Here is a tiny trained network, its code and every weight. The questions are about switching its units off for an input and a class, where a switched-off unit gives its printed mean instead of its output.

import numpy as np


def w(rows, s, z=0):
    codes = np.array(rows[::2]) - 128.0
    scale = np.full(codes.shape[1], s)
    scale[-1] = z or s
    return codes * scale


def f(y):
    return np.maximum(y, 0)


def log_softmax(a):
    a = a - a.max(-1, keepdims=True)
    return a - np.log(np.exp(a).sum(-1, keepdims=True))


def net(x, mask):
    res = np.array(x, float).reshape(1, 3) / 4 @ E
    y = f(res @ A[0][:, :-1].T + A[0][:, -1])
    res = res + np.where(mask, y, B[0][:, -1]) @ B[0][:, :-1]
    return log_softmax(res[-1] @ U[:, :-1].T + U[:, -1])


A, B = {}, {}
E = w([
[178,130,140,91,102,25,165,57,167],'x0',
[196,35,254,203,164,111,173,130,98],'x1',
[156,142,63,145,83,138,248,168,143],'x2',
],0.0097)
A[0] = w([
[101,161,58,71,75,176,107,93,153,92],'neuron 0',
[147,44,190,193,173,83,119,91,102,143],'neuron 1',
[188,46,178,121,152,99,134,113,123,61],'neuron 2',
[163,159,165,132,89,58,150,23,169,70],'neuron 3',
[104,191,71,94,98,163,233,174,150,94],'neuron 4',
[74,200,124,89,149,121,81,72,132,92],'neuron 5',
[178,80,96,84,136,72,174,109,177,219],'neuron 6',
[189,93,180,181,110,71,204,147,70,49],'neuron 7',
[67,157,98,107,138,101,100,133,156,33],'neuron 8',
[123,158,78,89,98,105,112,147,233,40],'neuron 9',
[96,141,147,162,166,199,113,198,95,8],'neuron 10',
[95,129,165,126,238,85,42,46,135,1],'neuron 11',
[119,120,161,80,100,98,39,80,131,203],'neuron 12',
[167,102,145,93,102,37,97,67,181,251],'neuron 13',
[134,86,94,146,103,166,187,179,203,38],'neuron 14',
[102,209,118,93,74,100,122,126,215,207],'neuron 15',
[154,151,103,105,133,120,232,156,158,33],'neuron 16',
[146,53,223,254,175,151,192,107,94,61],'neuron 17',
[139,109,127,161,99,19,132,76,178,15],'neuron 18',
[150,142,150,95,132,27,119,89,170,14],'neuron 19',
[72,120,98,187,160,232,87,249,84,194],'neuron 20',
[144,126,136,86,121,86,160,65,192,40],'neuron 21',
[196,93,102,51,99,65,152,82,99,43],'neuron 22',
[56,162,50,113,90,103,105,132,139,110],'neuron 23',
[166,133,118,216,131,126,226,160,158,163],'neuron 24',
[157,165,173,81,36,44,124,60,197,50],'neuron 25',
[122,115,167,137,118,190,30,110,143,241],'neuron 26',
[41,193,89,105,163,77,97,142,175,31],'neuron 27',
],0.0086,0.0061)
B[0] = w([
[194,116,85,156,107,129,125,196,158,199],'neuron 0',
[203,97,75,159,92,103,73,130,155,226],'neuron 1',
[195,89,85,152,135,106,96,177,176,186],'neuron 2',
[146,136,167,79,141,184,147,212,103,184],'neuron 3',
[82,58,173,101,195,83,141,74,180,193],'neuron 4',
[187,112,86,112,131,114,66,139,180,182],'neuron 5',
[121,182,119,163,107,106,193,86,62,200],'neuron 6',
[210,85,91,138,93,109,45,131,178,192],'neuron 7',
[166,48,154,99,166,183,33,221,196,157],'neuron 8',
[183,41,113,157,84,146,53,174,170,169],'neuron 9',
[67,183,200,50,154,240,157,215,51,165],'neuron 10',
[29,36,168,25,235,85,105,109,255,183],'neuron 11',
[76,84,114,153,167,61,192,63,175,207],'neuron 12',
[126,229,104,145,119,136,228,92,48,228],'neuron 13',
[49,74,219,78,215,131,136,140,198,149],'neuron 14',
[197,103,63,181,90,96,150,109,134,210],'neuron 15',
[55,36,195,47,219,75,93,118,238,159],'neuron 16',
[193,95,61,159,104,165,89,196,136,230],'neuron 17',
[95,141,156,34,161,197,129,230,119,163],'neuron 18',
[101,141,210,71,172,185,124,213,101,164],'neuron 19',
[108,189,150,140,99,143,213,144,23,246],'neuron 20',
[91,130,178,13,159,230,66,188,123,160],'neuron 21',
[93,160,209,98,119,219,137,206,70,164],'neuron 22',
[179,111,80,160,108,126,92,183,117,199],'neuron 23',
[84,66,119,98,229,51,195,66,173,187],'neuron 24',
[90,170,189,72,98,209,169,202,96,186],'neuron 25',
[73,120,135,118,153,65,186,46,129,224],'neuron 26',
[194,83,121,134,116,165,53,207,162,176],'neuron 27',
],0.0084,0.013)
U = w([
[201,95,82,156,78,157,38,175,173,2],'0',
[55,180,187,88,131,249,148,193,39,7],'1',
[24,60,160,71,196,75,106,75,222,35],'2',
[128,173,62,174,86,64,200,32,70,254],'3',
],0.011,0.0062)

Each question gives the input, the list of numbers given to net, and the class t.
The units are the neurons (one row each of A and B). Each row of codes is followed by its name. A weight is (code - 128) times the scale printed after its matrix; where a second scale follows, it is the last column's (A, B and U).
mask holds one flag per neuron, in row order. A switched-off neuron (its flag False) gives its mean, the last column of its row in B, instead of its output. The means were averaged over made-up inputs and are rounded, as every weight is.
A unit's drop is (log p(t) with every unit on - log p(t) with that unit switched off) / (log p(t) with every unit on - log p(t) with every unit switched off).
The circuit of an input: a set's keep is (log p(t) with only the set's units on - log p(t) with every unit switched off) / (log p(t) with every unit on - log p(t) with every unit switched off). Starting from the 12 units with the biggest drops (on a tie, the unit counted first), units are removed one at a time, each time the one whose removal leaves the highest keep (on an exact tie, the one counted first), for as long as the keep stays at least 0.8.
circuit, biggest first: the units of the circuit, biggest drop first
unit that matters most: the unit with the biggest drop
k most important neurons: the k neurons with the biggest drops, biggest first
drop when u is switched off: that unit's drop, to one decimal
input [7,-7,3], class 0: circuit, biggest first -> neuron 9
input [-1,-7,8], class 2: 2 most important neurons -> neuron 4; neuron 16
input [7,7,-1], class 0: 3 most important neurons -> neuron 7; neuron 1; neuron 2
input [-5,-1,6], class 2: 2 most important neurons -> neuron 4; neuron 24
input [-8,8,3], class 0: 2 most important neurons -> neuron 17; neuron 7
input [-6,-7,8], class 2: 3 most important neurons -> neuron 4; neuron 14; neuron 16
input [4,-1,5], class 2: 2 most important neurons -> neuron 16; neuron 20
input [4,3,-4], class 1: 4 most important neurons -> neuron 13; neuron 24; neuron 4; neuron 3
input [6,-7,6], class 0: 2 most important neurons -> neuron 9; neuron 15
input [-7,7,0], class 0: 3 most important neurons -> neuron 17; neuron 1; neuron 7
input [-6,8,-8], class 0: 2 most important neurons -> neuron 17; neuron 1
input [3,0,4], class 2: 3 most important neurons -> neuron 20; neuron 16; neuron 24
input [2,5,-4], class 0: 2 most important neurons -> neuron 17; neuron 1
input [0,-8,-8], class 0: unit that matters most -> neuron 27
input [6,5,-4], class 1: drop when neuron 3 is switched off -> 0.1
input [-3,1,2], class 3: drop when neuron 19 is switched off -> 0.4
input [4,6,-5], class 0: drop when neuron 1 is switched off -> 0.4
input [-3,-4,6], class 2: drop when neuron 4 is switched off -> 0.5
